Here is a tiny trained network, its code and every weight. The questions are about switching its units off for an input and a class, where a switched-off unit gives its printed mean instead of its output.

import numpy as np


def w(rows, s, z=0):
    codes = np.array(rows[::2]) - 128.0
    scale = np.full(codes.shape[1], s)
    scale[-1] = z or s
    return codes * scale


def norm(h):
    return h / np.sqrt((h * h).mean(-1, keepdims=True) + 1e-5)


def f(y):
    return y / 2 * (1 + np.tanh(0.7978845608 * (y + 0.044715 * y**3)))


def log_softmax(a):
    a = a - a.max(-1, keepdims=True)
    return a - np.log(np.exp(a).sum(-1, keepdims=True))


def net(x, mask):
    res = np.array(x, float).reshape(1, 6) / 4 @ E
    u = 0
    for l in range(2):
        y = f(norm(res) @ A[l][:, :-1].T + A[l][:, -1])
        res = res + np.where(mask[u : u + 14], y, B[l][:, -1]) @ B[l][:, :-1]
        u += 14
    return log_softmax(norm(res)[-1] @ U[:, :-1].T + U[:, -1])


A, B = {}, {}
E = w([
[155,157,103,107,149,116,166,112,99,104,182],'x0',
[127,120,133,145,126,139,118,125,133,131,122],'x1',
[83,89,187,150,130,123,120,191,179,111,197],'x2',
[100,170,160,131,72,139,187,47,202,198,160],'x3',
[216,113,172,119,178,148,201,132,172,56,74],'x4',
[141,74,167,2,166,224,115,71,89,184,180],'x5',
],0.0089)
A[0] = w([
[87,139,67,142,80,120,110,122,96,155,173,133],'0.n0',
[144,158,77,112,123,92,125,61,57,154,60,112],'0.n1',
[84,123,96,166,110,171,73,145,41,160,174,15],'0.n2',
[115,104,193,159,145,90,90,196,149,122,254,52],'0.n3',
[116,104,136,141,231,165,117,179,44,131,112,114],'0.n4',
[118,107,202,121,125,118,132,181,165,112,181,62],'0.n5',
[169,140,159,122,130,177,203,132,109,98,62,92],'0.n6',
[83,79,128,53,172,164,89,56,126,135,172,53],'0.n7',
[183,142,99,141,99,141,99,62,81,139,73,69],'0.n8',
[124,114,98,133,165,91,110,181,73,131,98,79],'0.n9',
[137,127,134,159,70,144,88,128,147,128,103,200],'0.n10',
[96,140,57,163,133,103,138,154,169,107,116,129],'0.n11',
[129,147,95,162,170,152,133,91,108,152,94,2],'0.n12',
[121,158,137,148,133,137,167,61,164,207,154,114],'0.n13',
],0.009,0.0023)
B[0] = w([
[141,117,194,141,247,53,92,145,200,135,138,214],'0.n0',
[3,108,50,140,154,198,112,188,131,130,92,218],'0.n1',
[129,115,157,52,212,48,57,132,176,135,160,215],'0.n2',
[48,115,7,91,144,215,184,149,120,125,29,253],'0.n3',
[157,126,124,88,2,159,84,42,167,99,187,221],'0.n4',
[51,125,51,120,204,197,123,116,155,127,144,202],'0.n5',
[84,116,160,157,242,137,36,130,193,136,170,202],'0.n6',
[166,190,166,218,141,158,180,194,42,161,178,247],'0.n7',
[32,128,73,79,169,195,173,182,148,149,161,187],'0.n8',
[174,174,89,91,37,130,158,73,154,86,155,193],'0.n9',
[112,230,113,17,212,119,208,121,42,56,254,172],'0.n10',
[181,178,151,210,127,158,141,91,28,151,233,198],'0.n11',
[118,94,119,79,135,157,170,126,100,125,89,134],'0.n12',
[85,108,146,55,10,115,86,91,168,20,126,218],'0.n13',
],0.0085,0.0062)
A[1] = w([
[112,88,117,66,154,165,74,112,181,128,142,94],'1.n0',
[139,101,126,122,166,55,74,148,130,200,97,184],'1.n1',
[191,69,202,139,125,162,154,150,71,209,160,9],'1.n2',
[140,182,103,252,113,34,175,130,81,160,154,63],'1.n3',
[191,64,147,145,205,145,143,99,171,105,86,89],'1.n4',
[193,50,85,69,49,81,65,168,90,67,99,55],'1.n5',
[123,177,68,96,165,129,115,46,90,185,25,66],'1.n6',
[98,105,176,98,24,80,165,62,180,112,95,3],'1.n7',
[143,110,122,144,84,81,115,97,122,175,161,49],'1.n8',
[77,111,122,111,84,86,125,128,87,154,118,159],'1.n9',
[75,66,63,141,127,148,169,192,143,189,79,119],'1.n10',
[165,99,199,118,91,160,127,148,35,216,139,68],'1.n11',
[124,136,140,93,175,124,164,110,109,114,172,203],'1.n12',
[156,81,169,120,219,55,90,115,189,143,91,140],'1.n13',
],0.011,0.0017)
B[1] = w([
[159,165,122,180,120,89,170,140,106,104,99,255],'1.n0',
[117,110,185,124,109,94,183,77,181,152,181,149],'1.n1',
[145,163,125,134,126,121,159,143,99,119,54,159],'1.n2',
[170,111,182,95,135,142,156,139,100,157,37,195],'1.n3',
[71,122,132,83,133,32,113,127,121,212,201,162],'1.n4',
[105,154,163,158,28,211,100,52,156,166,169,155],'1.n5',
[95,46,162,146,113,160,170,185,176,95,153,146],'1.n6',
[179,140,89,143,66,176,32,109,65,132,183,158],'1.n7',
[95,133,116,145,153,130,128,151,160,90,159,125],'1.n8',
[249,70,119,156,188,148,152,104,166,110,173,141],'1.n9',
[138,57,91,66,134,162,142,123,131,109,118,194],'1.n10',
[156,158,151,156,145,77,164,137,124,105,30,160],'1.n11',
[130,72,120,154,86,127,80,135,160,129,62,195],'1.n12',
[140,117,143,127,168,83,110,129,121,153,175,165],'1.n13',
],0.014,0.0098)
U = w([
[80,46,22,65,169,218,160,162,146,101,104,195],'0',
[209,153,177,123,151,131,161,154,59,156,2,159],'1',
[170,155,100,116,23,180,47,51,128,112,190,4],'2',
[132,97,151,93,211,19,89,119,171,185,201,166],'3',
],0.0099,0.00022)

Each question gives the input, the list of numbers given to net, and the class t.
The units are the neurons (one row each of A and B). Each row of codes is followed by its name. A weight is (code - 128) times the scale printed after its matrix; where a second scale follows, it is the last column's (A, B and U).
mask holds one flag per neuron, layer by layer. A switched-off neuron (its flag False) gives its mean, the last column of its row in B, instead of its output. The means were averaged over made-up inputs and are rounded, as every weight is.
A unit's drop is (log p(t) with every unit on - log p(t) with that unit switched off) / (log p(t) with every unit on - log p(t) with every unit switched off).
The circuit of an input: a set's keep is (log p(t) with only the set's units on - log p(t) with every unit switched off) / (log p(t) with every unit on - log p(t) with every unit switched off). Starting from the 12 units with the biggest drops (on a tie, the unit counted first), units are removed one at a time, each time the one whose removal leaves the highest keep (on an exact tie, the one counted first), for as long as the keep stays at least 0.8.
units of the circuit, in order: the units of the circuit, biggest drop first
most important unit: the unit with the biggest drop
k most important neurons: the k neurons with the biggest drops, biggest first
k most important neurons of layer l: the k neurons of layer l with the biggest drops, biggest first
input [-6,1,5,-8,-7,-4], class 2: 2 most important neurons : 0.n9, 1.n5
input [-5,4,-3,-5,-4,-2], class 2: most important unit : 0.n9
input [-4,8,2,4,7,8], class 1: units of the circuit, in order : 0.n7, 1.n2
input [2,-4,-7,-1,7,2], class 0: 4 most important neurons : 0.n1, 0.n8, 0.n0, 0.n2
input [6,7,5,7,3,-3], class 2: units of the circuit, in order : 0.n13, 1.n7
input [2,-8,0,3,5,4], class 3: units of the circuit, in order : 0.n6, 1.n4
input [-3,8,6,-5,-4,-7], class 1: 3 most important neurons : 0.n11, 1.n3, 0.n1
input [0,1,-5,-3,-6,-1], class 3: 2 most important neurons : 0.n2, 0.n0
input [7,-3,-6,-7,4,1], class 2: units of the circuit, in order : 0.n4, 1.n5
input [5,-2,-8,-2,-8,-7], class 0: 4 most important neurons of layer 0 : 0.n1, 0.n8, 0.n7, 0.n6
input [6,-6,1,-4,4,-3], class 2: 2 most important neurons of layer 0 : 0.n7, 0.n0
input [-5,4,-6,4,7,-4], class 3: 2 most important neurons of layer 0 : 0.n6, 0.n3
input [5,-4,6,-2,-4,8], class 1: units of the circuit, in order : 0.n7, 1.n11
input [2,-3,6,1,-5,-8], class 1: units of the circuit, in order : 1.n3
input [0,-5,3,-3,-5,5], class 1: units of the circuit, in order : 0.n7, 1.n11
input [-6,-4,5,-6,8,7], class 3: 2 most important neurons of layer 1 : 1.n4, 1.n3
input [-2,5,5,-7,8,0], class 3: 3 most important neurons : 1.n4, 0.n6, 0.n13
input [-1,-2,0,8,6,-3], class 2: 2 most important neurons : 1.n7, 0.n13
input [1,5,-5,4,-1,7], class 1: 4 most important neurons : 0.n7, 0.n3, 1.n11, 0.n5
input [0,-6,8,2,-7,3], class 0: most important neuron : 0.n3
input [4,8,3,-8,3,7], class 2: 2 most important neurons : 0.n4, 1.n5
input [-3,-3,0,-5,-6,5], class 3: 2 most important neurons of layer 0 : 0.n2, 0.n0
